Below is a small trained network, with its code and all its weights. Each question gives an input and a class and asks what happens when units are switched off, that is, made to give their printed mean instead of their output.

import numpy as np


def w(rows, s, z=0):
    codes = np.array(rows[::2]) - 128.0
    scale = np.full(codes.shape[1], s)
    scale[-1] = z or s
    return codes * scale


def f(y):
    return y / 2 * (1 + np.tanh(0.7978845608 * (y + 0.044715 * y**3)))


def log_softmax(a):
    a = a - a.max(-1, keepdims=True)
    return a - np.log(np.exp(a).sum(-1, keepdims=True))


def net(x, mask):
    res = np.array(x, float).reshape(1, 4) / 4 @ E
    y = f(res @ A[0][:, :-1].T + A[0][:, -1])
    res = res + np.where(mask, y, B[0][:, -1]) @ B[0][:, :-1]
    return log_softmax(res[-1] @ U[:, :-1].T + U[:, -1])


A, B = {}, {}
E = w([
[237,144,137,202],'x0',
[111,254,136,139],'x1',
[118,129,112,147],'x2',
[79,112,251,205],'x3',
],0.0098)
A[0] = w([
[108,198,107,148,134],'N1',
[133,136,20,108,138],'N2',
[116,234,137,116,105],'N3',
[151,149,47,91,133],'N4',
[133,243,160,90,53],'N5',
[147,2,131,103,54],'N6',
[72,125,133,80,49],'N7',
[160,147,63,102,252],'N8',
[90,154,225,168,137],'N9',
[158,131,75,171,206],'N10',
[94,114,165,190,94],'N11',
[141,75,84,122,202],'N12',
[221,141,138,186,113],'N13',
[51,127,127,77,74],'N14',
[53,115,122,76,62],'N15',
[148,177,65,89,167],'N16',
[76,87,182,208,114],'N17',
[51,109,123,84,98],'N18',
[159,139,68,98,111],'N19',
[29,95,105,95,54],'N20',
[207,86,134,174,29],'N21',
[146,91,142,83,107],'N22',
],0.0094,0.0012)
B[0] = w([
[105,47,112,148,180],'N1',
[121,125,154,57,226],'N2',
[38,4,57,253,214],'N3',
[88,140,181,55,218],'N4',
[79,67,93,210,216],'N5',
[77,51,58,212,230],'N6',
[199,150,105,140,165],'N7',
[137,114,188,98,209],'N8',
[112,123,181,40,253],'N9',
[157,148,151,107,171],'N10',
[106,158,210,59,199],'N11',
[56,73,168,128,183],'N12',
[195,202,87,139,231],'N13',
[181,219,84,153,187],'N14',
[172,189,94,152,187],'N15',
[96,93,170,75,211],'N16',
[102,135,193,30,242],'N17',
[188,169,73,166,187],'N18',
[84,155,175,62,192],'N19',
[203,186,75,171,200],'N20',
[175,166,73,182,204],'N21',
[131,96,122,140,149],'N22',
],0.0073,0.0065)
U = w([
[71,135,225,29,119],'0',
[44,16,113,218,241],'1',
[206,245,115,164,3],'2',
],0.013,0.00052)

Each question gives the input, the list of numbers given to net, and the class t.
The units are the neurons (one row each of A and B). Each row of codes is followed by its name. A weight is (code - 128) times the scale printed after its matrix; where a second scale follows, it is the last column's (A, B and U).
mask holds one flag per neuron, in row order. A switched-off neuron (its flag False) gives its mean, the last column of its row in B, instead of its output. The means were averaged over made-up inputs and are rounded, as every weight is.
A unit's drop is (log p(t) with every unit on - log p(t) with that unit switched off) / (log p(t) with every unit on - log p(t) with every unit switched off).
The circuit of an input: a set's keep is (log p(t) with only the set's units on - log p(t) with every unit switched off) / (log p(t) with every unit on - log p(t) with every unit switched off). Starting from the 12 units with the biggest drops (on a tie, the unit counted first), units are removed one at a time, each time the one whose removal leaves the highest keep (on an exact tie, the one counted first), for as long as the keep stays at least 0.8.
units of the circuit, in order: the units of the circuit, biggest drop first
k most important neurons: the k neurons with the biggest drops, biggest first
drop when u is switched off: that unit's drop, to one decimal
input [8,-7,2,6], class 2: units of the circuit, in order -> [N13]
input [6,6,-8,-4], class 1: units of the circuit, in order -> [N3; N5]
input [4,5,-2,1], class 1: units of the circuit, in order -> [N3; N5]
input [7,7,-8,0], class 1: 3 most important neurons -> [N3; N5; N1]
input [4,6,2,7], class 0: 4 most important neurons -> [N9; N17; N11; N6]
input [-8,8,-2,7], class 1: 4 most important neurons -> [N3; N5; N1; N13]
input [2,-1,2,0], class 2: 4 most important neurons -> [N3; N5; N6; N9]
input [-2,6,-5,-4], class 1: 2 most important neurons -> [N3; N5]
input [-8,-7,-7,-3], class 2: 2 most important neurons -> [N20; N14]
input [4,-2,2,4], class 0: 2 most important neurons -> [N17; N20]
input [-5,5,7,1], class 1: 2 most important neurons -> [N3; N13]
input [8,-4,-6,5], class 2: drop when N21 is switched off -> 0.1
input [-3,7,-6,-6], class 1: drop when N17 is switched off -> 0.2
input [-5,7,-1,-3], class 1: units of the circuit, in order -> [N3]
input [6,1,-1,7], class 0: drop when N9 is switched off -> 0.5
